Below are the code and all the weights of a small trained network. Each question names an input and a class and asks about switching units off, where a switched-off unit gives its printed mean instead of its output.

import numpy as np


def w(rows, s, z=0):
    codes = np.array(rows[::2]) - 128.0
    scale = np.full(codes.shape[1], s)
    scale[-1] = z or s
    return codes * scale


def norm(h):
    return h / np.sqrt((h * h).mean(-1, keepdims=True) + 1e-5)


def f(y):
    return y / 2 * (1 + np.tanh(0.7978845608 * (y + 0.044715 * y**3)))


def log_softmax(a):
    a = a - a.max(-1, keepdims=True)
    return a - np.log(np.exp(a).sum(-1, keepdims=True))


def net(x, mask):
    res = np.array(x, float).reshape(1, 5) / 4 @ E
    u = 0
    for l in range(3):
        y = f(norm(res) @ A[l][:, :-1].T + A[l][:, -1])
        res = res + np.where(mask[u : u + 11], y, B[l][:, -1]) @ B[l][:, :-1]
        u += 11
    return log_softmax(norm(res)[-1] @ U[:, :-1].T + U[:, -1])


A, B = {}, {}
E = w([
[115,126,129,128,125],'x0',
[75,116,1,102,174],'x1',
[68,210,147,241,190],'x2',
[172,58,108,210,90],'x3',
[192,95,140,122,180],'x4',
],0.0065)
A[0] = w([
[140,181,166,152,197,135],'L0N1',
[190,128,124,18,97,47],'L0N2',
[113,47,166,44,24,8],'L0N3',
[143,133,38,121,139,97],'L0N4',
[180,234,221,38,106,85],'L0N5',
[163,119,254,144,38,21],'L0N6',
[119,119,152,147,117,68],'L0N7',
[162,55,116,218,90,71],'L0N8',
[99,145,192,67,130,68],'L0N9',
[91,171,160,190,147,151],'L0N10',
[113,172,158,46,187,78],'L0N11',
],0.0087,0.0018)
B[0] = w([
[143,197,120,155,126,186],'L0N1',
[178,219,123,153,123,215],'L0N2',
[251,170,109,139,153,229],'L0N3',
[77,106,115,130,185,170],'L0N4',
[72,112,168,78,130,232],'L0N5',
[128,18,195,119,176,255],'L0N6',
[164,101,126,155,140,126],'L0N7',
[50,160,122,136,21,196],'L0N8',
[113,131,139,105,117,159],'L0N9',
[202,157,127,157,170,205],'L0N10',
[16,148,126,97,41,180],'L0N11',
],0.013,0.0048)
A[1] = w([
[201,113,94,53,101,83],'L1N1',
[120,119,175,98,99,45],'L1N2',
[167,196,136,192,146,135],'L1N3',
[134,164,139,35,128,166],'L1N4',
[87,124,26,99,182,53],'L1N5',
[165,46,83,214,7,4],'L1N6',
[113,109,234,132,167,78],'L1N7',
[122,164,113,96,80,61],'L1N8',
[173,112,112,76,105,30],'L1N9',
[132,145,50,114,112,111],'L1N10',
[190,109,106,103,51,119],'L1N11',
],0.012,0.0014)
B[1] = w([
[163,177,124,188,98,213],'L1N1',
[123,68,89,104,145,166],'L1N2',
[189,196,109,107,112,248],'L1N3',
[62,152,113,159,181,221],'L1N4',
[197,39,140,121,90,255],'L1N5',
[6,167,148,4,195,235],'L1N6',
[175,83,83,187,95,250],'L1N7',
[119,112,157,110,175,155],'L1N8',
[149,154,125,157,114,162],'L1N9',
[170,86,192,127,129,191],'L1N10',
[108,175,107,168,142,195],'L1N11',
],0.014,0.0047)
A[2] = w([
[158,175,87,105,123,41],'L2N1',
[86,138,87,106,93,96],'L2N2',
[140,101,82,110,106,107],'L2N3',
[173,161,133,105,103,138],'L2N4',
[151,157,110,115,10,111],'L2N5',
[130,64,44,96,119,80],'L2N6',
[153,73,32,85,130,104],'L2N7',
[151,2,171,140,45,157],'L2N8',
[221,227,120,115,72,125],'L2N9',
[46,160,129,97,97,95],'L2N10',
[155,118,111,3,73,6],'L2N11',
],0.0095,0.0024)
B[2] = w([
[102,115,177,245,113,153],'L2N1',
[95,147,233,100,205,128],'L2N2',
[78,107,225,213,152,128],'L2N3',
[72,132,152,231,110,163],'L2N4',
[103,143,170,213,240,137],'L2N5',
[172,112,205,174,93,145],'L2N6',
[162,123,230,117,69,147],'L2N7',
[195,18,101,113,77,235],'L2N8',
[153,189,74,215,113,255],'L2N9',
[79,131,104,22,179,160],'L2N10',
[144,162,153,225,140,135],'L2N11',
],0.011,0.0075)
U = w([
[177,194,120,191,106,2],'0',
[184,6,167,114,70,95],'1',
[76,131,147,62,130,234],'2',
],0.012,0.00021)

Each question gives the input, the list of numbers given to net, and the class t.
The units are the neurons (one row each of A and B). Each row of codes is followed by its name. A weight is (code - 128) times the scale printed after its matrix; where a second scale follows, it is the last column's (A, B and U).
mask holds one flag per neuron, layer by layer. A switched-off neuron (its flag False) gives its mean, the last column of its row in B, instead of its output. The means were averaged over made-up inputs and are rounded, as every weight is.
A unit's drop is (log p(t) with every unit on - log p(t) with that unit switched off) / (log p(t) with every unit on - log p(t) with every unit switched off).
The circuit of an input: a set's keep is (log p(t) with only the set's units on - log p(t) with every unit switched off) / (log p(t) with every unit on - log p(t) with every unit switched off). Starting from the 12 units with the biggest drops (on a tie, the unit counted first), units are removed one at a time, each time the one whose removal leaves the highest keep (on an exact tie, the one counted first), for as long as the keep stays at least 0.8.
units of the circuit, in order: the units of the circuit, biggest drop first
k most important neurons: the k neurons with the biggest drops, biggest first
k most important neurons of layer l: the k neurons of layer l with the biggest drops, biggest first
drop of u: that unit's drop, to one decimal
input [5,-8,7,3,-2], class 1: units of the circuit, in order -> L0N6
input [-7,-3,4,7,4], class 2: units of the circuit, in order -> L1N6, L0N8
input [6,2,-5,8,5], class 2: 2 most important neurons -> L1N6, L0N8
input [-5,-2,0,5,3], class 2: units of the circuit, in order -> L1N6, L0N8
input [1,-5,-3,-6,5], class 2: 4 most important neurons -> L0N5, L1N4, L1N5, L0N11
input [-7,4,6,7,-7], class 2: units of the circuit, in order -> L1N6, L0N8, L2N10
input [-6,-6,-7,0,-7], class 0: 2 most important neurons -> L0N3, L0N2
input [-1,-7,3,-6,-7], class 1: 3 most important neurons -> L1N7, L0N6, L1N6
input [6,-6,5,-4,6], class 1: 2 most important neurons -> L0N2, L0N6
input [7,-1,0,-1,-7], class 1: 2 most important neurons -> L0N2, L0N1
input [-2,6,3,6,-8], class 1: 2 most important neurons -> L1N5, L0N4
input [2,4,-6,-6,-8], class 0: 3 most important neurons -> L0N3, L0N2, L1N1
input [6,8,3,-7,3], class 1: 3 most important neurons -> L1N5, L1N6, L0N5
input [-1,6,-6,0,4], class 0: units of the circuit, in order -> L1N1
input [4,6,6,-7,-8], class 2: 2 most important neurons -> L0N3, L0N2
input [-7,-6,-8,-3,-8], class 0: 2 most important neurons -> L0N3, L0N2
input [-4,6,-6,4,7], class 0: 2 most important neurons -> L1N1, L0N2
input [2,-6,-7,-5,-8], class 0: 2 most important neurons of layer 0 -> L0N3, L0N2
input [4,8,-2,-5,2], class 1: drop of L1N5 -> 1.6
input [-5,-1,5,-7,0], class 2: drop of L0N11 -> 0.6
input [3,4,-2,-7,-6], class 2: drop of L0N6 -> 0.0
